Rows near named flat spaces through zero
zn-hr: [  7  10  15 -20  -8  -8  34  37 -15 -17   2   7 -31 -29   4 -30 -27   5
   4 -58  -3  21 -12  -2  43  18]
rc-tq: [-18 -33 -12 -13  15  17 -41  -1  -4  18 -16  29   6  -7   0 -35  14   0
 -29  26  14  -1 -15  -5  15   5]
bt-qd: [  9  24  12  31 -24  33  33  19 -24 -34  15 -23 -31  15 -15  12 -32   9
  20 -22 -24  -1  10 -15  -3  -8]
pn-fs: [ 12  -7 -31 -12   8  22 -30   2 -13   2   1  20   2 -23  -9 -26 -14  -7
 -34  -5   8   5   4   7  12 -10]
rc-tq: [ -2 -38  25 -10  19 -38  45 -14  39   2 -36 -18  19  -3   9   6  17   5
  28   8  18 -17 -44 -25   6  22]
jp-nt: [ 10  14   9   0   0  20  12   4   0 -19   5  -7   5  20 -13   9 -22   1
  -8  10   2 -10  -4  -9   1   8]
bt-qd: [ 30  41   4 -26  -5 -27  18   6  22 -28   7  22 -11  31  23 -12 -15   2
 -26 -17   1  31   3   1   4   7]
jp-nt: [ 13 -10  11  18  -8 -37   5 -11  16  20  11 -11  12  -7  38 -18  36 -36
 -13  23  32  25 -29 -36  24  12]
bt-qd: [-14   5   5 -20  -5  14   8   2 -32  24  11  -3   3  13 -33   1  -7 -11
  -9  34   6  -3 -13 -13   6 -22]
pn-fs: [ -2   4  11   0  -2 -21  -7 -12  17   5   2   5   9  26  18   7  19 -10
  -3  19   7   6  -1  -5  -9   9]
jp-nt: [  9 -29  11  13   3  -3   2  -2  22 -26 -18   2  -5   4  16  -7  -4  -7
  10 -24   5  -8 -12 -19   6  31]
pn-fs: [ -5 -30   6  -4  11 -18  14 -35  54 -44 -54  19 -14  79   4  26   4  34
  34  -6 -30 -23   4  -7 -69  -4]
rc-tq: [-22  10   9 -14 -13 -42   5 -11 -11  38  12  -1  -4  10   3  19  29 -11
  23   7  -7  14  11  11 -18 -25]
rc-tq: [ 24  22 -21 -14  18   1  29  16  23 -30 -20   4  -5 -32   8 -18 -21  49
 -10 -31 -12   8   0  24   9  -2]
rc-tq: [ 15  25   6 -25 -10  -7  37  -8  -1 -23   2   2 -14  53 -24  22 -30   0
   6  -5 -15   1   4  -9 -28 -24]
bt-qd: [ -4 -29   3  -7  -8 -49  -8  -9  16   4 -15  27 -26   5  35 -24  27 -16
  12 -36  -2  28  -4 -11  -1   4]
bt-qd: [  8  53  13  17   3  -8   2  20  40 -35   2   6  -2  13  47   0   7  47
  -8  -7 -17  17  22  31  -2  33]
rc-tq: [ 44  21 -42  -9  10  21  14 -18   3 -22   3 -13  17  -3 -33  23 -40   5
 -17  -4  -4 -16  17  13 -28 -37]
rc-tq: [  5 -19  -5  53  -8  34 -23   8  -9  -4   8 -11  -4 -22  20 -30  12 -13
 -18  15  13   7 -13 -31  27  13]
jp-nt: [ 10  -7   9  -1  -3  10  -6  11  -6  -4   7   7  -1  -2   7 -27  -8 -23
 -26   4  21  10 -21 -26  34  21]
zn-hr: [ 43  18 -24  47   0 -22 -19  -4  50 -39   2  -1   0 -27  64  -5  13  10
  -7 -47  -6  21  31  22  -8  23]
jp-nt: [ 23  -1 -21 -14   4   3  -4 -28   5  -3   1   3  16  29 -19  12 -12 -20
 -22  24  10  -7   0 -12 -24 -25]
zn-hr: [-18  33  21 -36  -5 -18  16  12   5 -21  -6  23 -24  45  -6  23 -17  32
  25 -32 -35   2  29  35 -28   2]
jp-nt: [-10 -23 -25 -34   6 -18 -26 -10   0   7 -22  44 -21   4   0 -22   6   6
  -4 -27 -13  14  12  17 -18 -23]
bt-qd: [ -4  34  24   6  -6   5 -14  17  12 -11  14  17  -2  36  31 -18  10   7
 -31  29   6  22  -3  -6  17  30]
zn-hr: [  7   7 -15   9   1  32   0   2 -25  17  17 -21  17 -24 -24  -2  -8  -9
 -20  33  14  -7 -10  -9  15 -18]
pn-fs: [-14 -38   1  44   1  12 -31   3   8  -1 -12  -1  -7 -26  28 -20  26   1
  10  -9   1  -3  -2  -9  11  25]
pn-fs: [  3  -5  -5  60  -7  32 -13   2   6 -29  -1 -19 -11  -4  13  11   0  16
  19 -13 -20 -13  20   0 -16   9]
rc-tq: [ 12 -38   9   5  -2  23 -15 -15  -2 -18  -5   7   4  36 -15  -5 -18 -42
 -15  12  21 -17 -21 -45   4  18]
bt-qd: [ 10  14  11   4 -15   6 -16  10 -22  13  35   0   6   0   7 -16  -2 -44
 -32  17  27  18 -10 -22  35  14]
rc-tq: [ 21   0  -8  34 -16  43 -37   7 -21 -25  26   1  -8   0  -2  -6 -26 -34
 -21 -18   5  -2  19 -13  11  16]
zn-hr: [ 19  -3  15 -23  -1 -40  38  -5  13 -15  -2 -13   1  -8  -7  33 -24 -18
  37 -60   0 -12   5  10  -6  15]
zn-hr: [ -3  13  21  13 -18 -30  28  -1  -6  15  19 -25  -3   0   9  20  15 -17
  26  -2   1  10  -2  -9   1  -4]
bt-qd: [  5  36 -16 -49  22   0  12   7  -1  10   3  -1  28 -26 -30  23 -25  28
  -8  -2  -3 -15  16  53  -4 -11]
jp-nt: [  8 -20   5   3 -27 -41  10 -18  -8   1   7   4 -30  23   8   6   6 -45
  27 -39  -5  19   5 -26 -17 -18]
zn-hr: [ -1  18 -14  -8   6   8  27  -4   7 -13 -18   1 -11  22 -14   5  -6  45
   4  14 -26   0   3   8 -29 -36]
bt-qd: [-21  10  15  35 -33  34  12  23 -72  33  45 -42 -14 -32 -33  12  -7 -29
  24   6  -3  -1   3 -15  25 -21]
zn-hr: [ 31  -2 -29  25  12  13  18 -17  12  -8  -2 -39  27 -36 -13  25 -11   6
   7   1   4 -24   3   4 -14 -17]
bt-qd: [ -8 -15  18 -34 -16  38  22  22 -39 -46 -14  28 -56  49 -50  -9 -67  -1
  16 -56 -28 -11   1 -20  -3  -2]
pn-fs: [  6   2  19  92 -24   3 -48 -12  18  -4  35 -26  14  13  58  16  44 -40
   2  25  13   6  18 -22  -3  41]
zn-hr: [ 34  60  -9  12 -22 -30  11   1   4  -3  38  -6  -6   5  32   1   7 -14
 -20  -4   0  43  19   5   0 -18]
pn-fs: [-20  -8  24  22 -17  -9  -1   6  -7  -4   5  -7 -20   7   9  17   8  -7
  40 -29 -16  -3  15   2  -9  14]
jp-nt: [  9  -1 -11   8  -7 -20   5  -4   4  -1   0   0 -13 -12  14  -5   9  -2
   8 -23  -7  15   7   2  -6 -13]
zn-hr: [-15  20   3   4  -8  30  37  34 -35   8   2 -10 -28 -18 -14 -36  -5  35
  -8  19 -12  20 -25 -18  32 -27]
pn-fs: [-21  33   8  20   0  18   8  12  -4  -3   7 -24   4  -6  -9  39  -1  43
  31   3 -29 -20  30  40 -22  -1]
pn-fs: [ 23 -18 -30  31  15  47   1  14 -10  -2  -5 -23  13 -70  -4 -39 -10   9
 -30  13  21  -5 -29 -20  44  -1]
bt-qd: [ 20 -39 -18  26  -7  -9  -2 -16  -5   2   1 -19  -2 -39   0   3   0 -37
  19 -38   9  -6   0 -16   1  -7]
pn-fs: [-26   5  -1  28  -7   3 -57   2  11  -8   0  26 -17  18  33   5  26  20
  12 -16 -29   6  47  37 -30  15]
jp-nt: [-21   4   9  -9  -2  27 -14  26 -32  13  12   7  -6 -18 -14 -16 -10   1
  -9   1   2   0  -1   8  29  12]
rc-tq: [  3  20  18   0  -3  22  17  11   0 -29   3  -5  -5  31 -14  17 -28  12
   5  -3 -10 -14   5  -1  -6  14]
jp-nt: [ 10   8 -20  24  27  50   7  19  24 -52 -29 -16   4 -39  -9  14 -35  73
  17 -38 -31 -38  25  45 -12  19]
pn-fs: [-23  32  -6   6   9  38 -39  -1 -28  35  35 -31  51 -26 -41  67  -7   3
  11  33  -3 -48  47  63 -22   0]
jp-nt: [  4  24   9  22 -11 -17  30   0   8  -6   8 -25  -5   2  11  24   7  13
  27  -9 -15   4  11   6 -15  -8]
rc-tq: [ 19 -23   4 -20  19 -16  34  -1  34 -27 -35   6   0  -4   9 -20 -12  15
  -1 -20   9  -3 -33 -18  14  19]
zn-hr: [-10  -4  26 -18 -10 -24 -21  -1  -7  13  19  12   5  16   5  14   3 -43
   6 -14  14   1   8   3   8  29]
[-32 -25  13 -16 -31  -2  15   2 -73  52  22  -5 -29   6 -42 -11   4 -51
  16  14   5  14 -23 -43  16 -46] => bt-qd
[-54   4  45 -82  11 -61  32   0 -10  62  -4   3  23  10 -30  37  18  -1
  38  18   7 -14 -14  31   0   3] => pn-fs
[ 12 -45 -20  26  -2 -29  -7 -22   9  12  -8 -15   0 -45  16   1  22 -27
  26 -36   7  -1   1  -7  -5  -7] => bt-qd
[-21  28  12 -50  18 -15  14  11  11   0 -13  13   9   7 -16  26 -13  42
  17 -13 -19 -16  19  54 -16   8] => rc-tq
[  8 -13  -3 -17  -6 -58   0 -16  19  14  -6  22 -11   8  34 -22  30 -23
  -5 -13  10  35 -11 -14   0  -8] => bt-qd
[ 44 -12 -50 -29   3  31 -32 -12 -22 -10   8  33   0   0 -27 -39 -40 -42
 -67  -1  23  13  -5 -22  12 -29] => jp-nt
[-16  -7   1   4   7  14   9   8   6 -12 -23   4 -13   3  -3  -6   0  39
  13  -2 -20  -7  -2   6  -9  -3] => zn-hr
[ 46  29 -27   1  -3  20   7  17  -5 -27  14   8 -11 -20   9 -41 -30  -1
 -50 -14  10  30  -6 -13  31  -8] => jp-nt
[-49 -39  56  52 -17  -8 -19   5  -8  36  10 -23   3   3  31  -1  56 -32
  32  36  19  -4 -26 -38  27  46] => rc-tq
[ -7   4 -17  30  -3  31 -48   5 -10  -6  11   6  -4 -14   5   5   1   7
  -2 -13 -15  -6  38  28 -12   5] => pn-fs
[  1   5 -23 -10 -14 -44 -20 -12 -14  36  21   9  -6 -28  14   2  24 -28
   6 -27  -2  28  26  23  -9 -30] => rc-tq
[-11  30   1   3  -8  38   2  18 -43  14  30 -21   6 -14 -37  21 -22   2
   1  15  -6 -13  15  16   6 -14] => jp-nt
[ 17   3  -7  -1  12   3  17   2  17 -17 -10 -10  10 -18  -1   5 -14  16
   2 -13   0 -10  -3   8   2   7] => rc-tq
[ 19 -46  -2  48  -3  40 -29   2   1 -42  -5  -8  -8 -18   4  -4 -25 -27
   9 -47   5 -25   6 -20  11  41] => bt-qd
[-17  17  12 -13   1 -31 -17   9  13  19   4  22   1   2  35 -16  31   7
 -11   9   4  25   3  17  12  17] => bt-qd
[ 15   1   2  47 -12  -5  -3  -6  13  -7  11 -18   0  -3  33  -4  21 -14
  -1   7   7  13  -3 -22   4   8] => bt-qd
[  5 -11   2 -20  -1  34  -7 -18 -19 -12   4   3  11  51 -52  30 -40 -29
  -6  18   4 -34   3 -16 -24  -9] => jp-nt
[ 24   6  -9 -43   8 -42  29 -30  31 -22 -17  10   4  40 -15  39 -21   0
  18 -29 -12 -10  15  16 -49 -19] => zn-hr
[-10 -62  -6   3   6  15 -47   3 -21  10  -4   9   2 -53 -11  -9  -9 -40
  13 -50  15 -24   6   7  23  32] => bt-qd
[  7   6 -14  -3   7  13  32 -10  -6   2  -6 -25  11  -4 -32  21 -13  17
  10  18  -7 -18  -5  -1 -18 -33] => zn-hr
[  1  -6   9  18  -8   6  24  17 -14  -3   3 -19 -14 -28   1 -11  -5   1
  15 -19   0   4 -14 -15  24   4] => pn-fs
[ -6   0  12 -13   6  33 -25   0  -8 -14   7   6  18  26 -31  31 -31 -12
  -2   3   2 -36  18  16 -11  25] => rc-tq
[  3 -13 -21 -44  15   7 -20  -6  10 -20 -28  49 -14  29 -12 -23 -20  15
 -24 -14 -10   2   4   9 -16 -10] => jp-nt

Rows near named flat spaces through zero
ngsj: [  8  14 -12  17  -5 -30 -17  -5  21  18   4 -10  -3  19  -5   5  13  31
  -9   5 -37 -10 -19  -1  -9  -1]
ngsj: [ 12   1 -13  27  14   3   9 -10  -1  -1  29 -36 -12 -10 -17   3  -6  22
 -16 -33   1  15  11  27   4 -10]
ngsj: [ -3 -25  16 -60   4   6 -41 -21 -37 -15 -45  18  14 -18  16 -11 -37 -19
  11   8  28 -31   0 -28  17 -27]
bfgs: [-30  27 -21  -1 -11  10  15   3  -4  -9  -5 -40   9  22 -22  18  18  18
   3   2 -37  12   1   2 -33  28]
ngsj: [-31   5  -3 -31 -10  18  21   5 -26 -24 -37   2   8  14   4   8   5   2
  16   8  -3   3  15  -8 -14  16]
fgfq: [-24  -6  -5  -7   3  15  10  14 -12  -3  13   7  15   5  40   6  12  19
  14   9  -7  15   5 -23 -20 -15]
ngsj: [ 31 -18   4  10  16  -4 -25 -23   2   4  14 -15 -12 -30  -9  -9 -29  -1
 -18 -26  28  -7   7  21  30 -27]
ngsj: [ 10 -20  26 -15  12   6 -27  10  -9  12  25  37  17 -23  25 -18 -16 -50
  10  16  26  -9 -25 -39   6 -23]
ztzs: [  2  13   4 -22 -11 -35 -55  -3   9  24 -14  15  20  20   0  -4   3  -8
   5  36 -42 -37 -51 -47 -17  -2]
fgfq: [ -6  -6 -17  14 -12  -2 -35 -19  51  16   0 -32   6 -11  15  17   6  35
 -11   9  -7   2  18  22   7  -5]
fgfq: [ -6 -24  -2  19  -2  17   0   4  38   9  18   8   3 -21  49   8  10  19
   1   9  26  21  31  15  14 -16]
ztzs: [-10 -18  25 -11   7  28  13  29 -11   0  27  44  17 -18  37 -12   1 -52
  20  19  34  14  -4 -32  -4  -7]
bfgs: [-25  -1   5 -10  -9  37   5   9  12  -7   4  -8  18 -17   2   6   4 -41
  11  17  21  17  15   1  -7  23]
ngsj: [ -7  17  -1  37  -6   5  39  33  26  13  38  11  -1  15   1   4  35 -13
   4  12 -15  27  -8   2 -21  28]
fgfq: [-30   6 -19 -17 -12  13 -35 -16  14   0 -11 -46  24  -2   3  20   2  22
   2  13 -22   0   6  -4 -18   3]
ztzs: [-20  20   6   7 -14  10   1  30  26  18  27  10  24  10  -1   3  28 -46
  14  38 -21  10 -28 -28 -32  34]
ztzs: [-19   7  -5  10 -12   2   1  18  27  14  13   8  14  12  24   9  27   6
   9  27 -21  11  -7 -15 -21  10]
ztzs: [  1 -25   7  18   7  20  40  16   7  -7  15  30 -12 -15  43  -2   7   9
   5  -7  41  27  37  19  18 -14]
fgfq: [  2  -7 -13 -23 -13 -12 -35 -42  11 -11 -64 -29  -9  -4 -13  11 -20  39
 -12  -7   3 -25  27  32  27  -4]
bfgs: [-16  15 -12   0  -5   3   2   1  -1  -2   0 -22   7  13  -9  10  10  13
   1   2 -24   5  -3  -3 -20  11]
ztzs: [ -5 -14   5 -29  14  16 -10  -9 -40 -16  -4  -5   9 -15   7  -6 -24  -6
   5 -13  17  -4   3 -16   2 -24]
fgfq: [ -8   7  -1  -2   7  -4  15  16 -24   0  14  12   5  18  13  -3  10   9
   9   1 -20   4 -17 -27 -22  -7]
ngsj: [  5   5   1  -8 -13 -29 -29  -4  20  16 -22  18   3  16   6   0   7   8
   1  25 -23 -24 -21 -16   0   2]
fgfq: [ -5   0   9 -17   6   7  22  11 -37 -14  -6  19   1   7   1  -8  -4 -14
  11  -4   5   1  -4 -17  -7  -1]
bfgs: [  5  -5   6  -1   1  -4 -48  -3  23  24  26  -2  20 -16  10  -3  -5 -23
  -1  20  -3 -10 -26 -24  -3 -12]
ztzs: [ 34  10  10   2  -3 -35 -21 -12   6  10 -18  10 -15   6 -42 -13 -12 -22
 -13  -2  -7 -31 -27   5  17  11]
bfgs: [ 33 -32  28 -12  20   0 -24  -8 -17   3  12  33  -4 -36  12 -25 -36 -40
  -3 -11  51 -16  -6 -10  35 -36]
bfgs: [ 14  -1  -2  13  -1 -17  35   2  -4  -8 -23  21 -27  16   1  -2   7  31
  -4 -14   2   0  17  24  15   2]
bfgs: [ -2 -20  12 -11   6  22  37   6 -24 -24 -17  26 -12 -12  18  -6  -9  -7
   8 -12  43  12  34  14  20  -6]
ztzs: [ 26  19  16  38  -6   1  37  18  28   5  19  12 -22  -4 -56 -11   9 -67
 -10  -5  20  10  -6  35  14  51]
fgfq: [ 26   7  17  18   9 -10  23  16  -9   4  21  26 -14   2 -25 -17  -1 -40
  -3  -9   9  -1 -21  -1   6  11]
bfgs: [-35   0   5 -30   1  51 -34   1  -9  -5  28 -38  45 -32  -7   5 -14 -64
  13  17  14  11  -9 -30 -25   9]
[ 10  -6  -4 -10   6 -13 -30 -20  -8   2  -9 -13   0  -5  -3  -2 -17  18
  -8  -9  -4 -16  -5  -2   8 -21] => ngsj
[ 19  -5  10  32   6   4  11  11  23  13  37  10  -8 -17  -2  -7   3 -26
  -7  -5  21  14   0  14  12   3] => ngsj
[-18  -9  12 -42   1  29  17   0 -45 -32 -33  10   6  -9  -3  -5 -19 -30
  15  -3  30  -1  17  -9   3   5] => fgfq
[ -9 -15   4   4  -2  24   2   3  19   0  10   2   6 -21  23   4   1 -10
   4   7  28  16  22  10   9  -2] => fgfq
[  1  13 -21  -5   0 -13 -15 -28 -10  -9 -22 -48  -8   9 -34  10 -11  38
 -14 -22 -24 -12   4  20  -1   0] => ztzs
[ 23  10  16  28  -9 -14  15  17  33  16  11  31 -14   3 -23 -11  13 -45
  -4  13   8  -2 -16  12  11  31] => ztzs
[ -3   3 -24  19 -12 -27  -7 -10  35  12 -18 -10 -10  23  25  17  22  78
  -8   5 -34  -2  14  18   0  -9] => ztzs
[ 13   0  -6  -2  -2 -24  -8 -15  -2  -1 -26   0 -14  11  -6   0  -5  31
  -8  -8 -10 -16   2  10  12  -8] => fgfq
[ 18 -19  21  22  16  26  17  14   6   3  47  18  -4 -37   4 -15 -10 -54
  -2 -11  52  21   8  11  20  -5] => ngsj
[-11  -3   6 -23   9  27 -23  -5 -22  -7  17 -22  23 -23 -11  -3 -20 -40
   5  -2  13   1  -9 -20 -10  -4] => bfgs
[ 17  18  -2 -12   2 -33  -2 -11 -32  -6 -29  -1 -14  26 -40  -8 -10   9
  -6 -14 -29 -27 -25  -6  -3   5] => fgfq
[ -9 -24 -26  -5  13   8  10 -29 -23 -24 -23 -33 -15  -6  35  15 -14  96
  -9 -39  10  12  55  32  16 -46] => ztzs
[ 31 -16  13 -23  13 -21 -26 -24 -32  -7 -27  14 -14 -10 -12 -18 -36  -2
  -8 -19  18 -32  -8  -3  29 -28] => ztzs
[ 14  -1   2  -9   2 -20   6  -8 -21  -8 -28  13 -16  12  -9  -6  -9  17
  -3 -11  -2 -16  -1   4  11  -7] => fgfq
[ 15   0  -6   8  -4 -26 -10 -11  15   7 -17   3 -14  10   0   1   1  31
  -9  -2 -11 -13   0  12  12  -6] => ztzs
[ 17 -20   2 -15   6 -26 -26 -18  -9   3 -26  21  -8   1  28  -6 -15  38
  -3  -3   2 -24   0  -8  20 -38] => ztzs
[ 18   4  16  32   1  14   4  14  35  16  45   1  -1 -25 -28  -8   2 -68
  -7   3  27  14  -9  16   9  26] => fgfq
[-22  -9 -12  -6   2  14   3   0  -5  -5   2  -9  10   0  36  11   7  36
   7   1  -4  14  18  -6 -10 -18] => ztzs
[ 31   8  -1  24  -8 -22 -26 -21  42  16  -5 -20 -16 -10 -44  -1  -9 -13
 -23  -7   3 -16  -4  37  25  17] => fgfq
